Each row has a hidden trait or not; one of two labels after the row says which. A new part has a new trait and new labels.
[ -9  -4 -27 -14   1   7   9  -8 -66  43   6  -9 -12  49   0 -25] : X
[-19  44 -12 -58 -13  27  30  30 -52   2 -33  20  -5 -13   5  -7] : C
[ -5 -38  22 -72  18  33  25  -9 -47  13 -32 -65 -12 -14   2 -11] : X
[-13 -41   2 -56   5  13  31 -24 -61  53 -16 -78  18 -29   2  30] : X
[-24   3 -36   6   1  11  -3  17 -55  30  66 -59 -32  16 -13 -37] : C
[-21  -8 -21 -48  22   9  16   6 -49  54  70 -79   4  21  16  21] : C
[-16   3 -10 -27  18  27  -2   6 -50  19  67 -67 -20  41 -17  -8] : C
[ -4   1   3 -13 -29  24   0 -24 -81  39 -45 -14  32  55 -25 -26] : C
[ 37  24  39 -52 -24  -6  28  89 -83  45 -83 -71  43 -15  22  11] : X
[-18  17   8 -41   0  -1  27  42 -93  10 -27 -55  25  -3  -1   7] : C
[-10  18 -11  -3  -4   5  -1  45 -48  20   7 -82  -7  18  -8  -1] : X
[-12   7   5 -38  30   5  26  32 -74  -1 -23 -39 -15  37  17 -18] : X
[-12  11  -9 -25   7  10  14   8 -64   5   3 -67 -26  27 -23  -1] : X
[-15   0 -35 -29 -11   9  17   5 -76 -13  66 -60  -1  27 -21 -11] : X
[ -10   13   22  -76    2   16   51  -15  -84   24 -114  -21   78   22
   -9   27] : C
[-13  20 -36 -34 -30  29  19  -1 -85  71   8  -9  24  10 -25  10] : C
[-25   7 -20 -52   9  13  29   8 -71  25  13 -24  28 -10  11  13] : C
[-20  -8  13 -30  23  10  12 -11 -68   2 -36 -33 -42  -9  -7 -24] : X
[ -7  -9 -54 -35  -2  37  13   7  16   2  41 -42 -21 -13   2 -41] : X
[  7 -36 -29 -32  10  -4  36 -27 -50 -14 -45  13 -81 -13   4 -93] : C
[  1   2 -33 -34   1  12  32   2 -59 -15   9   8  -9  43   8 -20] : C
[ -3  24 -18 -29   0   2  17  46 -68  43  39 -74   6  43  24  31] : X
[ -6  16  12 -29 -12  33   2  22 -36 -43  25 -59  66   1   2  69] : X
[-14  16 -13 -27   6  13  17  30  -6  19  -3 -80  34   7 -21  37] : X

New part:
[-15   7  -4 -23   7  15 -13   6   1  17  -6   1 -20  31  -9  -2 -17  -6
   0   9 -43  -6   2   7 -30 -11  31 -43  27  28   4   8   3 -16 -16  50
  -2  42   3 -15   0 -10 -11   7   3  -2] : [12]
[  4   2  -3  -8   6 -28   9 -30   3  16 112  48   5  -9  -1  13   2  -7
 -10  26   4  -3 -16  11 -38   8  22  -4  28 -14   1   5  -5   2 -10  20
  13 -24  10   2 -11   0  21 -35  -9   4] : [11]
[ 28 -10  12   4  29  61 -13   5   1  12  36 -16 -16  24  -7 -21  12 -22
   0  -2   5 -16 -14 -12  34   4  -9 -18  36  34  16   4  16  -7   8   0
  -5 -15   1  12  -1   9  -7 -19   7 -14] : [12]
[ 26 -12  17  -2  23  62  -2  -1  -1  12  16 -15 -19   7  -6 -24  13  -5
  -1  21  13  -2  -8 -12  40  13 -15   0  37  18  10   6  11  -4   9  -8
   0 -40   4  16   3  -4  -2 -17  -3 -13] : [11]
[ -1   6  -5 -24  19   5 -22   6   0  13 -26   5 -12  36  -9 -15 -15 -12
   3  18 -43  -2  -3  -7  -1 -10  24 -24  31   7   4   9   9 -13  -8  25
  -1  36   8 -10  13 -15 -13  -8  10  -2] : [12]
[ 13 -11   4  -2  22  25 -26   6   0  17  24  13  -3  36  -9 -10   3 -31
   8 -15 -13 -13 -22  -9   6 -16  20 -42  29   0  18   8  15 -20   4  20
  14  25   6  -8   8  10   3 -26  14  -9] : [12]
[-27   0   1 -20  -2   5  -8   5  -6   8  -2 -14 -13  14  -8 -10 -13   4
   3  22 -35   3   9   3 -12  -4  41 -35  19  24  -1   5   3 -18 -15  58
  14  32   8 -21   7 -22  -6  15  -3   7] : [12]
[ 18   8   1 -15  17  21  15 -27   7  16  60  29 -15  -5  -3   1   1  -7
 -16  32   6  -4  -5  11 -25  20  -4  17  42  17  -3   5  -4   9  -5   6
 -15 -46   3  20 -17  -4   3 -24 -12  -5] : [11]
[ -3 -14   9  12   0   7  -4   2  -8   1 123 -24   4   6   1  -7  15 -16
   2   6   4 -23 -18 -26  22  11  29 -18   7  25   5  -8  15  -7  -5  35
  12   1   5   1  -6  14   8 -28   1   6] : [12]
[  1  14 -10 -13   1 -23  10 -23   1   7 112  23   2  -2   0   9  -6 -15
 -13  33 -15 -15 -14 -10 -28  19  36  16  23   5 -12  -3  -2  14 -17  25
 -15  -9   8  14 -19   0   3 -46  -2  11] : [11]
[ 29 -11  12   1  29  63 -13   6   1  12  28 -15 -19  21  -8 -21  12 -22
  -2   1   4 -15 -14 -13  29   4 -10 -15  44  30  16   5  16  -6   8   0
  -7 -18   1  14   0   8  -8 -22   6 -14] : [12]
